Below are the code and all the weights of a small trained network. Each question names an input and a class and asks about switching units off, where a switched-off unit gives its printed mean instead of its output.

import numpy as np


def w(rows, s, z=0):
    codes = np.array(rows[::2]) - 128.0
    scale = np.full(codes.shape[1], s)
    scale[-1] = z or s
    return codes * scale


def norm(h):
    return h / np.sqrt((h * h).mean(-1, keepdims=True) + 1e-5)


def f(y):
    return np.maximum(y, 0)


def log_softmax(a):
    a = a - a.max(-1, keepdims=True)
    return a - np.log(np.exp(a).sum(-1, keepdims=True))


def net(x, mask):
    res = np.array(x, float).reshape(1, 8) / 4 @ E
    u = 0
    for l in range(4):
        y = f(norm(res) @ A[l][:, :-1].T + A[l][:, -1])
        res = res + np.where(mask[u : u + 3], y, B[l][:, -1]) @ B[l][:, :-1]
        u += 3
    return log_softmax(norm(res)[-1] @ U[:, :-1].T + U[:, -1])


A, B = {}, {}
E = w([
[129,124,131,130,126,129,127,127,132],'x0',
[48,219,249,138,151,163,176,113,149],'x1',
[128,132,126,132,128,122,132,123,124],'x2',
[128,125,129,130,129,125,129,127,130],'x3',
[157,54,157,151,246,136,173,210,61],'x4',
[129,130,130,124,127,129,127,125,122],'x5',
[127,133,124,130,128,124,130,126,128],'x6',
[96,47,103,19,155,42,184,163,110],'x7',
],0.0019)
A[0] = w([
[153,137,67,97,32,128,34,103,138,5],'0.n0',
[141,61,40,6,121,48,121,154,133,61],'0.n1',
[151,174,214,185,183,142,138,86,145,2],'0.n2',
],0.0021,0.00087)
B[0] = w([
[2,62,142,213,118,121,105,125,86,201],'0.n0',
[156,108,155,142,199,89,98,75,220,250],'0.n1',
[157,162,130,113,142,77,14,158,143,183],'0.n2',
],0.0033,0.0023)
A[1] = w([
[59,254,164,41,78,96,136,70,233,23],'1.n0',
[111,132,241,130,170,171,179,169,103,32],'1.n1',
[142,100,47,127,150,137,93,100,98,254],'1.n2',
],0.002,0.00069)
B[1] = w([
[206,95,98,9,122,232,202,67,186,253],'1.n0',
[86,121,78,205,88,1,88,107,104,208],'1.n1',
[120,64,101,202,141,156,140,96,166,205],'1.n2',
],0.003,0.002)
A[2] = w([
[48,111,145,91,130,103,163,197,111,8],'2.n0',
[253,75,86,136,175,184,133,153,110,52],'2.n1',
[116,122,129,197,138,128,111,111,132,93],'2.n2',
],0.0038,0.0014)
B[2] = w([
[34,203,148,109,67,110,237,135,105,195],'2.n0',
[210,213,101,104,49,171,254,184,154,254],'2.n1',
[170,111,86,58,147,205,125,144,72,212],'2.n2',
],0.0036,0.0019)
A[3] = w([
[73,137,185,175,211,129,119,180,105,103],'3.n0',
[109,80,76,195,55,205,145,143,74,7],'3.n1',
[110,61,36,150,109,102,3,89,157,111],'3.n2',
],0.0034,0.0012)
B[3] = w([
[163,158,159,113,153,100,55,158,109,198],'3.n0',
[118,158,44,141,2,174,116,118,11,190],'3.n1',
[66,90,172,187,174,81,67,120,118,251],'3.n2',
],0.0054,0.0025)
U = w([
[58,86,54,237,48,180,13,74,41,168],'0',
[77,7,121,167,177,23,37,58,225,180],'1',
[232,159,44,177,54,226,171,198,55,210],'2',
[204,24,52,101,199,83,227,218,157,40],'3',
[116,218,184,147,67,254,90,56,212,148],'4',
[73,113,141,4,113,143,211,45,202,168],'5',
[185,213,216,180,225,145,5,201,72,89],'6',
[44,156,221,86,197,33,189,205,75,1],'7',
],0.0071,0.00084)

Each question gives the input, the list of numbers given to net, and the class t.
The units are the neurons (one row each of A and B). Each row of codes is followed by its name. A weight is (code - 128) times the scale printed after its matrix; where a second scale follows, it is the last column's (A, B and U).
mask holds one flag per neuron, layer by layer. A switched-off neuron (its flag False) gives its mean, the last column of its row in B, instead of its output. The means were averaged over made-up inputs and are rounded, as every weight is.
A unit's drop is (log p(t) with every unit on - log p(t) with that unit switched off) / (log p(t) with every unit on - log p(t) with every unit switched off).
The circuit of an input: a set's keep is (log p(t) with only the set's units on - log p(t) with every unit switched off) / (log p(t) with every unit on - log p(t) with every unit switched off). Starting from all 12 units, units are removed one at a time, each time the one whose removal leaves the highest keep (on an exact tie, the one counted first), for as long as the keep stays at least 0.8.
units of the circuit, in order: the units of the circuit, biggest drop first
unit that matters most: the unit with the biggest drop
top k neurons: the k neurons with the biggest drops, biggest first
k most important neurons of layer l: the k neurons of layer l with the biggest drops, biggest first
drop of u: that unit's drop, to one decimal
input [0,8,-5,5,-2,-2,3,2], class 5: unit that matters most	1.n0
input [0,-1,-3,4,-6,-8,4,-6], class 0: top 2 neurons	0.n0, 2.n1
input [0,-5,1,-4,-7,6,-6,2], class 1: top 3 neurons	0.n1, 3.n2, 2.n1
input [6,-1,-2,4,-8,1,5,1], class 1: top 3 neurons	2.n1, 3.n2, 0.n0
input [0,-8,-8,-8,-3,5,-5,4], class 1: top 2 neurons	0.n1, 3.n2
input [7,-2,3,-3,-7,-5,-4,2], class 1: units of the circuit, in order	3.n2, 3.n1
input [7,-3,4,7,-1,-6,-1,8], class 1: top 2 neurons	0.n1, 1.n0
input [3,0,8,1,4,-2,6,-5], class 2: top 2 neurons	2.n1, 0.n1
input [6,-2,-1,-1,-6,-2,4,1], class 1: top 2 neurons	3.n2, 2.n1
input [1,-2,8,-4,-1,-8,-8,5], class 1: top 2 neurons	0.n1, 1.n0
input [5,0,-4,7,6,0,7,-6], class 2: 2 most important neurons of layer 0	0.n1, 0.n0
input [4,0,-8,-6,4,-1,-3,-8], class 2: 2 most important neurons of layer 2	2.n1, 2.n2
input [6,-2,2,-3,8,-4,4,-1], class 2: drop of 0.n1	0.1
input [1,3,1,-6,-3,-5,8,1], class 5: units of the circuit, in order	1.n0
input [-6,3,-5,-4,-6,2,-3,1], class 5: drop of 1.n0	0.5
input [7,-8,6,-8,2,-6,3,-1], class 2: drop of 1.n1	0.3
